Below is a small trained network, with its code and all its weights. Each question gives an input and a class and asks what happens when units are switched off, that is, made to give their printed mean instead of their output.

import numpy as np


def w(rows, s, z=0):
    codes = np.array(rows[::2]) - 128.0
    scale = np.full(codes.shape[1], s)
    scale[-1] = z or s
    return codes * scale


def f(y):
    return y / 2 * (1 + np.tanh(0.7978845608 * (y + 0.044715 * y**3)))


def log_softmax(a):
    a = a - a.max(-1, keepdims=True)
    return a - np.log(np.exp(a).sum(-1, keepdims=True))


def net(x, mask):
    res = np.array(x, float).reshape(1, 6) / 4 @ E
    y = f(res @ A[0][:, :-1].T + A[0][:, -1])
    res = res + np.where(mask, y, B[0][:, -1]) @ B[0][:, :-1]
    return log_softmax(res[-1] @ U[:, :-1].T + U[:, -1])


A, B = {}, {}
E = w([
[188,39,81,100,81,158,210,152],'x0',
[101,173,110,18,33,194,115,125],'x1',
[207,125,71,75,175,128,172,73],'x2',
[133,124,61,107,159,149,58,186],'x3',
[194,114,192,150,173,255,207,90],'x4',
[63,134,78,189,68,132,153,53],'x5',
],0.0096)
A[0] = w([
[151,119,124,107,91,94,126,109,187],'N0',
[131,96,108,178,136,7,141,159,106],'N1',
[86,130,94,26,62,133,76,161,171],'N2',
[233,89,86,102,163,152,120,171,138],'N3',
[114,136,137,121,129,180,94,74,111],'N4',
[201,136,124,84,127,163,147,112,207],'N5',
[167,42,158,106,77,168,204,126,167],'N6',
[153,107,125,108,142,145,151,168,112],'N7',
[94,144,157,107,111,137,106,175,123],'N8',
[124,72,119,167,155,17,92,147,255],'N9',
[131,56,116,96,111,164,127,118,135],'N10',
[107,86,118,155,173,167,88,134,23],'N11',
[109,166,118,143,141,113,113,186,156],'N12',
[115,138,142,140,152,106,92,86,151],'N13',
[86,144,101,94,122,109,97,146,23],'N14',
[101,131,124,103,89,113,142,164,58],'N15',
[95,176,163,158,117,92,100,111,83],'N16',
[105,197,130,120,121,180,173,132,94],'N17',
[100,155,181,140,105,163,118,166,90],'N18',
[210,62,86,76,174,156,142,185,129],'N19',
[92,123,139,128,92,89,126,95,135],'N20',
[100,143,93,198,143,89,104,131,213],'N21',
[133,74,166,134,71,184,172,141,129],'N22',
[99,133,101,43,76,128,85,145,149],'N23',
[105,131,205,120,129,155,114,158,67],'N24',
[101,146,143,151,193,137,124,119,138],'N25',
[134,140,139,129,174,131,101,125,150],'N26',
[166,116,141,151,88,151,176,140,158],'N27',
[102,122,122,182,157,163,94,136,50],'N28',
[203,128,100,57,174,125,145,97,122],'N29',
[116,172,77,42,72,124,104,159,183],'N30',
[109,117,197,170,88,151,68,144,30],'N31',
],0.013,0.0037)
B[0] = w([
[134,127,137,96,144,98,128,118,154],'N0',
[126,78,137,104,58,69,128,137,219],'N1',
[98,193,168,30,124,120,121,49,224],'N2',
[115,160,41,148,187,133,129,151,223],'N3',
[139,76,154,100,122,117,134,115,154],'N4',
[129,154,154,111,172,174,152,97,204],'N5',
[170,157,136,153,138,127,145,34,220],'N6',
[140,129,99,151,147,128,130,127,162],'N7',
[117,145,147,129,135,152,119,100,169],'N8',
[118,44,155,104,69,106,92,167,248],'N9',
[147,132,135,123,157,124,157,120,168],'N10',
[129,147,67,84,109,116,113,136,152],'N11',
[102,110,151,138,91,150,105,150,177],'N12',
[100,103,126,131,132,119,113,134,170],'N13',
[160,131,142,130,90,125,117,116,170],'N14',
[117,132,135,102,144,121,146,109,148],'N15',
[106,106,117,137,155,122,155,169,188],'N16',
[142,99,138,130,127,96,143,142,159],'N17',
[124,103,158,151,167,179,145,133,164],'N18',
[130,141,2,167,173,111,183,145,233],'N19',
[127,133,113,124,127,82,141,140,164],'N20',
[99,88,119,91,96,97,117,151,213],'N21',
[176,133,121,158,138,127,169,83,180],'N22',
[99,200,143,48,84,124,103,49,201],'N23',
[127,120,167,147,146,185,122,117,162],'N24',
[95,112,138,109,106,155,121,143,177],'N25',
[89,120,126,143,130,145,117,130,164],'N26',
[174,138,145,125,132,109,131,80,173],'N27',
[110,138,122,86,99,99,112,156,162],'N28',
[58,145,141,128,182,189,158,137,210],'N29',
[86,158,148,44,104,95,97,71,213],'N30',
[104,146,157,125,161,177,124,147,175],'N31',
],0.012,0.016)
U = w([
[96,149,140,61,66,81,122,69,218],'0',
[82,224,11,153,149,186,56,156,4],'1',
[237,108,108,240,153,149,180,88,47],'2',
[72,83,25,140,136,45,147,204,93],'3',
[119,246,54,120,254,156,200,72,130],'4',
[54,102,156,142,195,208,129,163,163],'5',
],0.0093,0.0031)

Each question gives the input, the list of numbers given to net, and the class t.
The units are the neurons (one row each of A and B). Each row of codes is followed by its name. A weight is (code - 128) times the scale printed after its matrix; where a second scale follows, it is the last column's (A, B and U).
mask holds one flag per neuron, in row order. A switched-off neuron (its flag False) gives its mean, the last column of its row in B, instead of its output. The means were averaged over made-up inputs and are rounded, as every weight is.
A unit's drop is (log p(t) with every unit on - log p(t) with that unit switched off) / (log p(t) with every unit on - log p(t) with every unit switched off).
The circuit of an input: a set's keep is (log p(t) with only the set's units on - log p(t) with every unit switched off) / (log p(t) with every unit on - log p(t) with every unit switched off). Starting from the 12 units with the biggest drops (on a tie, the unit counted first), units are removed one at a time, each time the one whose removal leaves the highest keep (on an exact tie, the one counted first), for as long as the keep stays at least 0.8.
circuit, biggest first: the units of the circuit, biggest drop first
top k neurons: the k neurons with the biggest drops, biggest first
drop when u is switched off: that unit's drop, to one decimal
input [-6,6,7,1,-1,-5], class 4: top 3 neurons => (N9 N29 N1)
input [2,-5,4,-8,2,-1], class 2: circuit, biggest first => (N2 N30)
input [-7,8,-8,-8,2,-3], class 5: circuit, biggest first => (N18)
input [0,-8,3,-7,4,8], class 2: top 2 neurons => (N2 N30)
input [6,-4,-7,2,-5,5], class 3: top 3 neurons => (N30 N6 N23)
input [-8,1,-1,2,-1,-3], class 5: top 2 neurons => (N1 N16)
input [3,-1,2,-7,4,-1], class 4: top 2 neurons => (N9 N1)
input [-3,-1,1,-8,0,3], class 3: top 3 neurons => (N2 N23 N30)
input [7,-4,-2,-4,2,-5], class 4: top 3 neurons => (N3 N19 N9)
input [-1,0,-8,-7,-2,3], class 5: top 3 neurons => (N31 N19 N18)
input [-6,-2,8,-5,-6,-5], class 3: top 2 neurons => (N2 N23)
input [-7,6,6,6,7,8], class 0: top 2 neurons => (N19 N3)
input [5,-4,-1,3,5,6], class 2: drop when N29 is switched off => 0.2
input [8,-2,-6,-6,-3,1], class 2: drop when N2 is switched off => 0.2
input [-8,-1,4,-8,2,-1], class 5: drop when N19 is switched off => 0.1
input [-3,5,2,3,8,6], class 2: top neuron => (N2)
